Below is a small trained network, with its code and all its weights. Each question gives an input and a target symbol and asks what happens when units are switched off, that is, made to give their printed mean instead of their output.

import numpy as np


def w(rows, s, z=0):
    codes = np.array(rows[::2]) - 128.0
    scale = np.full(codes.shape[1], s)
    scale[-1] = z or s
    return codes * scale


def f(y):
    return y / 2 * (1 + np.tanh(0.7978845608 * (y + 0.044715 * y**3)))


def softmax(a):
    e = np.exp(a - a.max(-1, keepdims=True))
    return e / e.sum(-1, keepdims=True)


def log_softmax(a):
    a = a - a.max(-1, keepdims=True)
    return a - np.log(np.exp(a).sum(-1, keepdims=True))


def net(x, mask):
    ids = ['αβδεζηθλμξπστφψω'.index(c) for c in x.split()]
    T = len(ids)
    res = E[ids] + P[:T]
    q, k, v = (res @ M[0].T for M in (Q, K, V))
    z = softmax(np.where(np.tri(T) > 0, q @ k.T / 4**0.5, -1e9)) @ v
    res = res + np.where(mask[0], z, O[0][:, -1]) @ O[0][:, :-1]
    y = f(res @ A[0][:, :-1].T + A[0][:, -1])
    res = res + np.where(mask[1:9], y, B[0][:, -1]) @ B[0][:, :-1]
    return log_softmax(res[-1] @ U[:, :-1].T + U[:, -1])


Q, K, V, O, A, B = {}, {}, {}, {}, {}, {}
E = w([
[149,113,97,179,140],'α',
[45,65,100,86,166],'β',
[86,57,127,127,93],'δ',
[176,178,114,134,152],'ε',
[140,131,253,108,176],'ζ',
[100,46,186,130,143],'η',
[186,156,154,162,57],'θ',
[70,109,42,233,136],'λ',
[142,128,113,118,30],'μ',
[139,172,113,79,115],'ξ',
[119,34,167,129,130],'π',
[19,171,116,170,110],'σ',
[49,147,138,227,147],'τ',
[116,146,171,30,142],'φ',
[159,123,223,133,148],'ψ',
[112,149,120,195,114],'ω',
],0.022)
P = w([
[142,26,123,70,148],'0',
[201,6,162,90,255],'1',
[110,41,156,103,180],'2',
[112,53,133,114,190],'3',
[147,126,151,108,219],'4',
[87,160,135,87,186],'5',
[52,127,158,90,116],'6',
[173,174,154,93,191],'7',
],0.0062)
Q[0] = w([
[114,118,106,131,170],'h1',
[122,78,116,90,132],'h1',
[97,173,128,154,136],'h1',
[87,93,155,153,254],'h1',
],0.012)
K[0] = w([
[111,138,125,129,230],'h1',
[146,154,102,175,61],'h1',
[110,215,129,160,14],'h1',
[3,166,101,150,207],'h1',
],0.0071)
V[0] = w([
[255,160,80,56,231],'h1',
[231,133,202,112,13],'h1',
[172,249,139,210,211],'h1',
[234,138,58,161,197],'h1',
],0.0066)
O[0] = w([
[72,95,80,106,107,46],'h1',
[212,115,115,128,211,2],'h1',
[158,8,180,185,108,113],'h1',
[193,178,141,103,35,118],'h1',
],0.013,0.0091)
A[0] = w([
[119,176,180,138,194,146],'n1',
[110,122,175,214,110,152],'n2',
[137,170,85,155,126,185],'n3',
[133,140,178,97,98,255],'n4',
[138,125,151,144,78,121],'n5',
[202,247,162,142,141,167],'n6',
[32,68,108,141,97,126],'n7',
[116,94,12,160,84,169],'n8',
],0.012,0.0019)
B[0] = w([
[142,80,147,72,160,163],'n1',
[131,74,59,199,144,228],'n2',
[95,52,104,150,52,147],'n3',
[92,76,100,134,83,157],'n4',
[223,36,81,192,128,157],'n5',
[106,139,135,198,58,162],'n6',
[143,155,181,152,144,251],'n7',
[166,98,169,1,80,173],'n8',
],0.0089,0.016)
U = w([
[159,77,98,128,71,24],'α',
[46,150,144,153,63,194],'β',
[69,82,53,131,117,21],'δ',
[168,99,120,125,73,91],'ε',
[144,64,159,126,140,3],'ζ',
[134,121,135,160,167,44],'η',
[209,128,187,180,100,222],'θ',
[81,64,76,166,2,140],'λ',
[124,113,72,146,72,60],'μ',
[103,82,44,114,97,152],'ξ',
[108,88,91,147,140,82],'π',
[79,129,138,198,120,172],'σ',
[151,102,157,221,146,38],'τ',
[87,85,125,114,83,208],'φ',
[172,117,180,175,150,142],'ψ',
[124,91,77,189,141,235],'ω',
],0.0095,0.0042)

Each question gives the input, a string of symbols that net reads in full, and the target symbol t.
The units are the heads (4 rows each of Q, K, V and O) and the neurons (one row each of A and B). Each row of codes is followed by its name. A weight is (code - 128) times the scale printed after its matrix; where a second scale follows, it is the last column's (O, A, B and U).
mask holds one flag per unit, heads first, then neurons. A switched-off unit (its flag False) gives its mean, the last column of its rows in O or B, instead of its output. The means were averaged over made-up inputs and are rounded, as every weight is.
A unit's drop is (log p(t) with every unit on - log p(t) with that unit switched off) / (log p(t) with every unit on - log p(t) with every unit switched off).
The circuit of an input: a set's keep is (log p(t) with only the set's units on - log p(t) with every unit switched off) / (log p(t) with every unit on - log p(t) with every unit switched off). Starting from all 9 units, units are removed one at a time, each time the one whose removal leaves the highest keep (on an exact tie, the one counted first), for as long as the keep stays at least 0.8.
units of the circuit, in order: the units of the circuit, biggest drop first
k most important neurons: the k neurons with the biggest drops, biggest first
drop of u: that unit's drop, to one decimal
input λ β λ β ξ, target β: units of the circuit, in order -> n2, h1
input ε π η η β α β ξ, target β: 4 most important neurons -> n2, n5, n6, n8
input μ η ψ β α, target β: units of the circuit, in order -> h1, n2
input ω ψ ω ω, target ω: units of the circuit, in order -> h1, n7, n2, n8
input β ω λ ε, target λ: 3 most important neurons -> n7, n6, n3
input ω ξ ζ, target ζ: units of the circuit, in order -> h1, n1
input ξ θ ξ λ ψ, target λ: units of the circuit, in order -> h1, n4, n7
input β λ ω λ β, target β: units of the circuit, in order -> h1, n2, n7
input λ θ μ λ π, target λ: units of the circuit, in order -> h1, n4
input λ ω ξ β λ ε ζ, target λ: units of the circuit, in order -> n4, h1
input λ ω λ η μ α, target λ: units of the circuit, in order -> h1, n7
input δ α β ω ε λ β ζ, target β: units of the circuit, in order -> h1
input δ ξ ζ, target ζ: 3 most important neurons -> n1, n7, n2
input λ α ψ π ε, target λ: units of the circuit, in order -> n6, n7
input β ψ ε ζ ψ, target β: units of the circuit, in order -> h1, n5
input ξ ε λ ψ, target λ: units of the circuit, in order -> h1, n4
input σ ζ π ω ω, target ω: units of the circuit, in order -> h1, n7, n2
input λ ψ ζ φ β σ β, target σ: 2 most important neurons -> n7, n8
input β ζ η, target β: most important neuron -> n2
input τ ε λ λ ω, target λ: most important neuron -> n7
input ω ψ λ λ α, target λ: drop of n7 -> 0.3
input δ ω ε ξ σ θ β, target σ: drop of n7 -> 0.2
input λ ω β λ λ ω, target λ: drop of h1 -> 0.5
input ζ ψ μ τ, target τ: drop of n1 -> 0.0
